Here is a tiny trained network, its code and every weight. The questions are about switching its units off for an input and a class, where a switched-off unit gives its printed mean instead of its output.

import numpy as np


def w(rows, s, z=0):
    codes = np.array(rows[::2]) - 128.0
    scale = np.full(codes.shape[1], s)
    scale[-1] = z or s
    return codes * scale


def norm(h):
    return h / np.sqrt((h * h).mean(-1, keepdims=True) + 1e-5)


def f(y):
    return np.maximum(y, 0)


def log_softmax(a):
    a = a - a.max(-1, keepdims=True)
    return a - np.log(np.exp(a).sum(-1, keepdims=True))


def net(x, mask):
    res = np.array(x, float).reshape(1, 3) / 4 @ E
    u = 0
    for l in range(2):
        y = f(norm(res) @ A[l][:, :-1].T + A[l][:, -1])
        res = res + np.where(mask[u : u + 15], y, B[l][:, -1]) @ B[l][:, :-1]
        u += 15
    return log_softmax(norm(res)[-1] @ U[:, :-1].T + U[:, -1])


A, B = {}, {}
E = w([
[55,203,110,140,94,226],'x0',
[154,126,8,83,189,174],'x1',
[139,232,108,186,173,78],'x2',
],0.0019)
A[0] = w([
[36,179,195,160,45,62,148],'L0N1',
[100,175,63,138,204,90,139],'L0N2',
[118,156,118,122,142,154,104],'L0N3',
[120,129,4,108,192,153,96],'L0N4',
[100,129,170,214,113,189,131],'L0N5',
[93,212,102,163,116,134,88],'L0N6',
[116,173,77,96,122,199,113],'L0N7',
[186,68,124,49,150,235,120],'L0N8',
[180,82,70,154,188,63,105],'L0N9',
[166,124,123,86,158,64,99],'L0N10',
[157,42,161,163,145,124,135],'L0N11',
[137,189,138,181,140,98,161],'L0N12',
[80,114,92,109,32,160,159],'L0N13',
[121,144,82,62,134,158,2],'L0N14',
[86,94,182,77,78,143,142],'L0N15',
],0.0039,0.00085)
B[0] = w([
[180,73,116,151,203,195,247],'L0N1',
[57,14,122,167,117,83,218],'L0N2',
[172,67,113,61,110,150,160],'L0N3',
[159,73,206,185,149,188,251],'L0N4',
[201,142,188,68,112,146,195],'L0N5',
[117,139,109,47,86,97,204],'L0N6',
[202,156,169,67,76,105,213],'L0N7',
[39,151,99,209,161,41,232],'L0N8',
[104,172,172,62,72,184,226],'L0N9',
[133,243,111,73,69,163,192],'L0N10',
[110,254,111,89,130,201,195],'L0N11',
[24,58,42,126,126,40,198],'L0N12',
[184,152,71,92,88,55,203],'L0N13',
[176,120,174,165,184,111,174],'L0N14',
[30,147,55,141,224,33,206],'L0N15',
],0.0028,0.0029)
A[1] = w([
[78,51,38,46,193,123,162],'L1N1',
[199,79,160,174,216,180,143],'L1N2',
[11,95,139,150,111,108,196],'L1N3',
[111,176,86,132,78,221,137],'L1N4',
[174,195,128,191,158,46,177],'L1N5',
[134,16,128,145,149,31,134],'L1N6',
[226,182,149,39,76,115,74],'L1N7',
[156,105,243,214,125,151,52],'L1N8',
[128,169,196,62,128,122,174],'L1N9',
[119,190,116,147,16,165,65],'L1N10',
[146,171,149,204,218,145,254],'L1N11',
[28,142,64,171,161,69,55],'L1N12',
[137,90,114,98,154,91,134],'L1N13',
[153,91,254,162,249,149,119],'L1N14',
[184,196,175,37,49,163,121],'L1N15',
],0.0033,0.0018)
B[1] = w([
[118,140,154,166,99,108,255],'L1N1',
[157,140,142,190,155,153,177],'L1N2',
[104,92,44,162,94,102,204],'L1N3',
[140,130,191,118,153,70,172],'L1N4',
[96,113,114,88,104,159,173],'L1N5',
[98,172,109,109,106,148,207],'L1N6',
[150,253,220,44,156,108,180],'L1N7',
[171,127,76,188,192,195,157],'L1N8',
[180,164,119,114,161,150,197],'L1N9',
[173,149,158,116,161,110,156],'L1N10',
[146,61,143,107,114,165,185],'L1N11',
[46,64,132,106,59,99,183],'L1N12',
[111,151,154,111,105,111,172],'L1N13',
[155,128,103,158,141,160,193],'L1N14',
[166,152,145,76,167,91,199],'L1N15',
],0.0041,0.0036)
U = w([
[17,71,85,117,52,69,238],'0',
[193,229,208,11,165,103,128],'1',
[202,79,125,222,191,226,2],'2',
],0.011,0.00086)

Each question gives the input, the list of numbers given to net, and the class t.
The units are the neurons (one row each of A and B). Each row of codes is followed by its name. A weight is (code - 128) times the scale printed after its matrix; where a second scale follows, it is the last column's (A, B and U).
mask holds one flag per neuron, layer by layer. A switched-off neuron (its flag False) gives its mean, the last column of its row in B, instead of its output. The means were averaged over made-up inputs and are rounded, as every weight is.
A unit's drop is (log p(t) with every unit on - log p(t) with that unit switched off) / (log p(t) with every unit on - log p(t) with every unit switched off).
The circuit of an input: a set's keep is (log p(t) with only the set's units on - log p(t) with every unit switched off) / (log p(t) with every unit on - log p(t) with every unit switched off). Starting from the 12 units with the biggest drops (on a tie, the unit counted first), units are removed one at a time, each time the one whose removal leaves the highest keep (on an exact tie, the one counted first), for as long as the keep stays at least 0.8.
units of the circuit, in order: the units of the circuit, biggest drop first
unit that matters most: the unit with the biggest drop
top k neurons: the k neurons with the biggest drops, biggest first
k most important neurons of layer l: the k neurons of layer l with the biggest drops, biggest first
drop when u is switched off: that unit's drop, to one decimal
input [-2,1,-2], class 0: units of the circuit, in order	(L0N8)
input [8,8,-3], class 1: units of the circuit, in order	(L0N7, L1N4)
input [3,-2,3], class 0: top 4 neurons	(L0N12, L0N9, L0N10, L0N11)
input [-5,7,7], class 0: 2 most important neurons of layer 0	(L0N2, L0N1)
input [2,3,-2], class 2: top 4 neurons	(L0N4, L0N14, L0N12, L0N8)
input [2,-3,1], class 2: 2 most important neurons of layer 0	(L0N1, L0N5)
input [-8,3,8], class 0: top 3 neurons	(L0N2, L0N12, L0N7)
input [2,-6,6], class 0: top 2 neurons	(L0N12, L0N4)
input [8,0,-7], class 1: 3 most important neurons of layer 0	(L0N7, L0N2, L0N12)
input [1,6,-4], class 2: top 2 neurons	(L0N4, L0N12)
input [-3,-7,-6], class 2: 2 most important neurons of layer 1	(L1N8, L1N14)
input [8,2,-7], class 1: 4 most important neurons of layer 0	(L0N7, L0N2, L0N12, L0N13)
input [5,6,6], class 0: top 3 neurons	(L0N2, L0N1, L0N12)
input [0,-4,6], class 0: units of the circuit, in order	(L0N12)
input [-6,7,1], class 2: 2 most important neurons of layer 0	(L0N4, L0N7)
input [-7,8,-5], class 2: top 2 neurons	(L0N4, L0N6)
input [4,0,4], class 0: top 4 neurons	(L0N12, L0N2, L0N9, L0N10)
input [6,8,1], class 2: top 3 neurons	(L0N4, L0N2, L0N9)
input [8,-7,-2], class 1: top 2 neurons	(L0N5, L0N4)
input [6,-3,-4], class 1: unit that matters most	L0N5
input [0,-6,0], class 2: drop when L0N1 is switched off	0.7
input [-2,7,-2], class 2: drop when L0N4 is switched off	4.3
input [7,1,-4], class 1: drop when L0N7 is switched off	0.1
input [1,2,0], class 2: drop when L0N4 is switched off	1.4
